Below is a small trained network, with its code and all its weights. Each question gives an input and a target symbol and asks what happens when units are switched off, that is, made to give their printed mean instead of their output.

import numpy as np


def w(rows, s, z=0):
    codes = np.array(rows[::2]) - 128.0
    scale = np.full(codes.shape[1], s)
    scale[-1] = z or s
    return codes * scale


def f(y):
    return y / 2 * (1 + np.tanh(0.7978845608 * (y + 0.044715 * y**3)))


def softmax(a):
    e = np.exp(a - a.max(-1, keepdims=True))
    return e / e.sum(-1, keepdims=True)


def log_softmax(a):
    a = a - a.max(-1, keepdims=True)
    return a - np.log(np.exp(a).sum(-1, keepdims=True))


def net(x, mask):
    ids = ['ΓΠΦΩαβεζηθμξστ'.index(c) for c in x.split()]
    T = len(ids)
    res = E[ids] + P[:T]
    u = 0
    for l in range(2):
        r = res
        for j in range(3):
            rows = slice(2 * j, 2 * j + 2)
            q, k, v = (r @ M[l][rows].T for M in (Q, K, V))
            z = softmax(np.where(np.tri(T) > 0, q @ k.T / 2**0.5, -1e9)) @ v
            o = O[l][rows]
            res = res + np.where(mask[u + j], z, o[:, -1]) @ o[:, :-1]
        u += 3
        y = f(res @ A[l][:, :-1].T + A[l][:, -1])
        res = res + np.where(mask[u : u + 16], y, B[l][:, -1]) @ B[l][:, :-1]
        u += 16
    return log_softmax(res[-1] @ U[:, :-1].T + U[:, -1])


Q, K, V, O, A, B = {}, {}, {}, {}, {}, {}
E = w([
[106,133,117,152,116],'Γ',
[171,62,148,123,103],'Π',
[35,49,126,173,122],'Φ',
[111,120,158,132,202],'Ω',
[189,103,146,77,173],'α',
[130,197,105,162,197],'β',
[115,92,96,145,124],'ε',
[170,136,192,76,143],'ζ',
[186,146,175,58,120],'η',
[132,89,136,122,98],'θ',
[215,178,80,102,54],'μ',
[216,47,94,91,147],'ξ',
[130,7,39,174,176],'σ',
[130,179,184,142,43],'τ',
],0.019)
P = w([
[160,71,177,129,253],'0',
[77,95,119,91,195],'1',
[60,117,92,115,170],'2',
[73,108,76,123,158],'3',
[45,122,48,110,137],'4',
[217,93,121,195,150],'5',
[174,80,84,155,135],'6',
[255,81,122,220,139],'7',
[138,61,84,139,105],'8',
[166,86,69,183,114],'9',
[148,107,54,208,135],'10',
[114,83,50,163,95],'11',
[187,67,74,185,110],'12',
[167,48,58,127,101],'13',
],0.0042)
Q[0] = w([
[165,144,90,76,231],'L0H1',
[145,75,151,78,64],'L0H1',
[221,161,120,83,223],'L0H2',
[121,206,146,245,181],'L0H2',
[75,119,81,159,205],'L0H3',
[2,204,128,17,90],'L0H3',
],0.008)
K[0] = w([
[159,192,112,99,213],'L0H1',
[152,181,183,157,17],'L0H1',
[238,237,147,37,120],'L0H2',
[144,155,52,156,23],'L0H2',
[80,189,209,31,172],'L0H3',
[132,119,175,109,2],'L0H3',
],0.0066)
V[0] = w([
[98,70,228,139,254],'L0H1',
[141,82,162,47,137],'L0H1',
[140,99,139,115,125],'L0H2',
[142,108,105,215,110],'L0H2',
[98,80,159,149,163],'L0H3',
[118,109,151,133,127],'L0H3',
],0.0087)
O[0] = w([
[48,99,96,48,152,252],'L0H1',
[228,78,96,86,182,229],'L0H1',
[82,156,148,201,79,191],'L0H2',
[16,120,169,134,106,76],'L0H2',
[189,212,135,202,82,205],'L0H3',
[69,201,174,253,209,136],'L0H3',
],0.0038,0.0023)
A[0] = w([
[155,138,161,148,253,149],'L0N1',
[60,165,81,220,82,154],'L0N2',
[69,115,222,134,66,56],'L0N3',
[162,99,89,109,153,66],'L0N4',
[208,133,76,145,140,59],'L0N5',
[171,139,179,124,162,78],'L0N6',
[2,138,189,149,85,228],'L0N7',
[124,49,89,65,176,133],'L0N8',
[24,87,117,106,228,3],'L0N9',
[133,190,57,177,108,191],'L0N10',
[126,99,134,209,115,63],'L0N11',
[104,139,57,197,90,204],'L0N12',
[151,152,95,180,226,105],'L0N13',
[90,29,127,162,106,209],'L0N14',
[61,132,111,71,12,198],'L0N15',
[151,200,117,43,98,53],'L0N16',
],0.0078,0.0046)
B[0] = w([
[2,151,89,139,149,217],'L0N1',
[216,51,128,72,133,201],'L0N2',
[36,156,141,179,135,131],'L0N3',
[120,107,128,188,72,145],'L0N4',
[42,98,150,93,115,164],'L0N5',
[29,106,147,135,156,148],'L0N6',
[180,135,115,161,203,217],'L0N7',
[106,101,133,211,127,222],'L0N8',
[97,176,126,170,66,164],'L0N9',
[140,47,168,66,42,184],'L0N10',
[120,90,91,142,87,128],'L0N11',
[209,92,152,122,96,219],'L0N12',
[69,186,62,117,43,166],'L0N13',
[160,113,56,214,152,252],'L0N14',
[142,108,202,168,132,181],'L0N15',
[63,71,115,166,188,149],'L0N16',
],0.0069,0.0041)
Q[1] = w([
[250,113,106,85,110],'L1H1',
[247,121,157,182,126],'L1H1',
[167,2,83,134,174],'L1H2',
[167,136,141,161,163],'L1H2',
[209,63,126,101,182],'L1H3',
[201,61,100,183,186],'L1H3',
],0.0091)
K[1] = w([
[182,117,173,222,171],'L1H1',
[88,147,208,219,159],'L1H1',
[254,16,80,152,156],'L1H2',
[203,113,112,189,145],'L1H2',
[163,51,183,124,53],'L1H3',
[221,48,92,140,62],'L1H3',
],0.0071)
V[1] = w([
[195,254,106,44,97],'L1H1',
[197,119,204,162,201],'L1H1',
[132,105,123,196,171],'L1H2',
[174,202,139,69,171],'L1H2',
[63,190,142,207,170],'L1H3',
[130,55,91,164,224],'L1H3',
],0.0069)
O[1] = w([
[62,199,170,161,99,2],'L1H1',
[38,104,240,67,77,170],'L1H1',
[136,111,44,203,218,214],'L1H2',
[2,29,81,69,195,26],'L1H2',
[192,171,206,161,222,94],'L1H3',
[77,166,150,155,236,208],'L1H3',
],0.0047,0.0095)
A[1] = w([
[136,169,214,2,159,132],'L1N1',
[230,203,148,58,103,102],'L1N2',
[93,215,106,62,125,110],'L1N3',
[165,128,19,92,171,80],'L1N4',
[166,23,75,176,126,253],'L1N5',
[189,152,128,111,169,91],'L1N6',
[90,123,117,149,80,22],'L1N7',
[97,155,147,104,112,13],'L1N8',
[122,193,99,126,100,107],'L1N9',
[81,174,13,100,115,103],'L1N10',
[162,163,78,127,94,81],'L1N11',
[108,162,105,72,68,75],'L1N12',
[156,226,138,35,153,96],'L1N13',
[47,238,131,142,137,71],'L1N14',
[122,129,167,154,210,131],'L1N15',
[93,102,170,92,108,2],'L1N16',
],0.0084,0.0051)
B[1] = w([
[101,47,82,243,88,151],'L1N1',
[41,97,73,216,147,145],'L1N2',
[194,56,167,218,97,134],'L1N3',
[96,114,192,112,125,158],'L1N4',
[119,165,172,71,121,249],'L1N5',
[104,1,175,175,146,140],'L1N6',
[211,77,119,205,69,121],'L1N7',
[192,47,149,208,132,122],'L1N8',
[156,42,153,77,104,125],'L1N9',
[139,144,253,139,96,134],'L1N10',
[207,56,66,155,169,134],'L1N11',
[156,77,137,218,220,128],'L1N12',
[117,21,124,221,62,136],'L1N13',
[105,154,136,174,50,138],'L1N14',
[105,148,98,81,67,157],'L1N15',
[223,48,81,206,136,123],'L1N16',
],0.0066,0.017)
U = w([
[24,3,104,172,140,141],'Γ',
[97,184,126,137,152,183],'Π',
[143,122,78,151,132,86],'Φ',
[171,136,83,122,127,145],'Ω',
[113,80,105,169,112,2],'α',
[182,81,89,245,166,60],'β',
[108,92,127,146,134,116],'ε',
[139,181,103,63,194,221],'ζ',
[153,145,225,160,54,231],'η',
[176,127,91,126,132,147],'θ',
[187,92,139,117,158,70],'μ',
[143,77,30,115,13,150],'ξ',
[107,78,40,198,103,54],'σ',
[124,104,96,154,108,43],'τ',
],0.0083,0.0036)

Each question gives the input, a string of symbols that net reads in full, and the target symbol t.
The units are the heads (2 rows each of Q, K, V and O) and the neurons (one row each of A and B). Each row of codes is followed by its name. A weight is (code - 128) times the scale printed after its matrix; where a second scale follows, it is the last column's (O, A, B and U).
mask holds one flag per unit, layer by layer, with each layer's heads first. A switched-off unit (its flag False) gives its mean, the last column of its rows in O or B, instead of its output. The means were averaged over made-up inputs and are rounded, as every weight is.
A unit's drop is (log p(t) with every unit on - log p(t) with that unit switched off) / (log p(t) with every unit on - log p(t) with every unit switched off).
The circuit of an input: a set's keep is (log p(t) with only the set's units on - log p(t) with every unit switched off) / (log p(t) with every unit on - log p(t) with every unit switched off). Starting from the 12 units with the biggest drops (on a tie, the unit counted first), units are removed one at a time, each time the one whose removal leaves the highest keep (on an exact tie, the one counted first), for as long as the keep stays at least 0.8.
units of the circuit, in order: the units of the circuit, biggest drop first
most important unit: the unit with the biggest drop
top k neurons: the k neurons with the biggest drops, biggest first
k most important neurons of layer l: the k neurons of layer l with the biggest drops, biggest first
heads that matter: for each layer, one digit per head in row order, 1 if its drop is at least 0.15 and else 0, layers parted by /
drop when u is switched off: that unit's drop, to one decimal
input ζ μ η σ Γ ζ θ, target β: units of the circuit, in order => L0N14; L1H2; L0N8
input β Ω ξ ζ Φ Π ζ ξ Γ ζ τ μ θ, target ξ: units of the circuit, in order => L1H3; L0N10; L0N1
input ξ μ θ σ ε μ τ ε θ, target η: most important unit => L0N15
input η Γ η Π μ μ σ, target β: units of the circuit, in order => L0N14; L1H2
input η τ μ η ζ Γ Γ, target ξ: units of the circuit, in order => L1H3; L0N10; L0N1
input η η τ μ μ Φ Γ μ Γ μ ξ, target ξ: units of the circuit, in order => L1H3; L0N10
input σ σ β ε Γ Π, target β: heads that matter => 000 / 110
input Ω α Ω ζ ζ, target Γ: units of the circuit, in order => L1N1; L0N14; L1H2
input Γ Φ ζ Π η μ Γ η μ β, target η: heads that matter => 000 / 100
input ζ Γ α Φ Γ θ θ ζ, target Γ: 2 most important neurons of layer 0 => L0N14; L0N8
input ζ σ α Φ ξ μ Γ β Γ, target ξ: units of the circuit, in order => L1H3; L0N10; L0N1; L0N12
input β ζ Ω β Γ β σ Γ, target β: top 3 neurons => L0N14; L0N8; L1N6
input σ β ε, target β: units of the circuit, in order => L1H2; L0N14; L0N8
input ζ ζ ε β μ Π, target ξ: units of the circuit, in order => L1H3; L0N10
input θ ζ θ β ξ η μ α, target ζ: most important neuron of layer 1 => L1N1
input Γ ζ α σ ζ ζ β ε, target β: units of the circuit, in order => L1H2; L0N14
input Γ Γ ξ θ μ η Π, target ξ: top 2 neurons => L0N10; L0N12
input Γ Γ μ η μ μ Ω τ μ ζ η θ, target ξ: 2 most important neurons of layer 0 => L0N10; L0N14
input ε ζ η, target Γ: top 2 neurons => L1N1; L0N14
input ζ ε ζ ζ σ, target β: 4 most important neurons of layer 0 => L0N14; L0N8; L0N9; L0N4
input ε α ζ ε η μ ζ Γ β ε, target ξ: 2 most important neurons of layer 0 => L0N10; L0N1
input ζ η Γ η ζ τ β, target η: drop when L0N1 is switched off => 0.2
input Γ σ ζ Π, target β: drop when L0N2 is switched off => 0.1
input ξ σ θ, target β: drop when L0N8 is switched off => 0.4
input η Φ α β Φ Ω, target Π: drop when L1N1 is switched off => 0.1
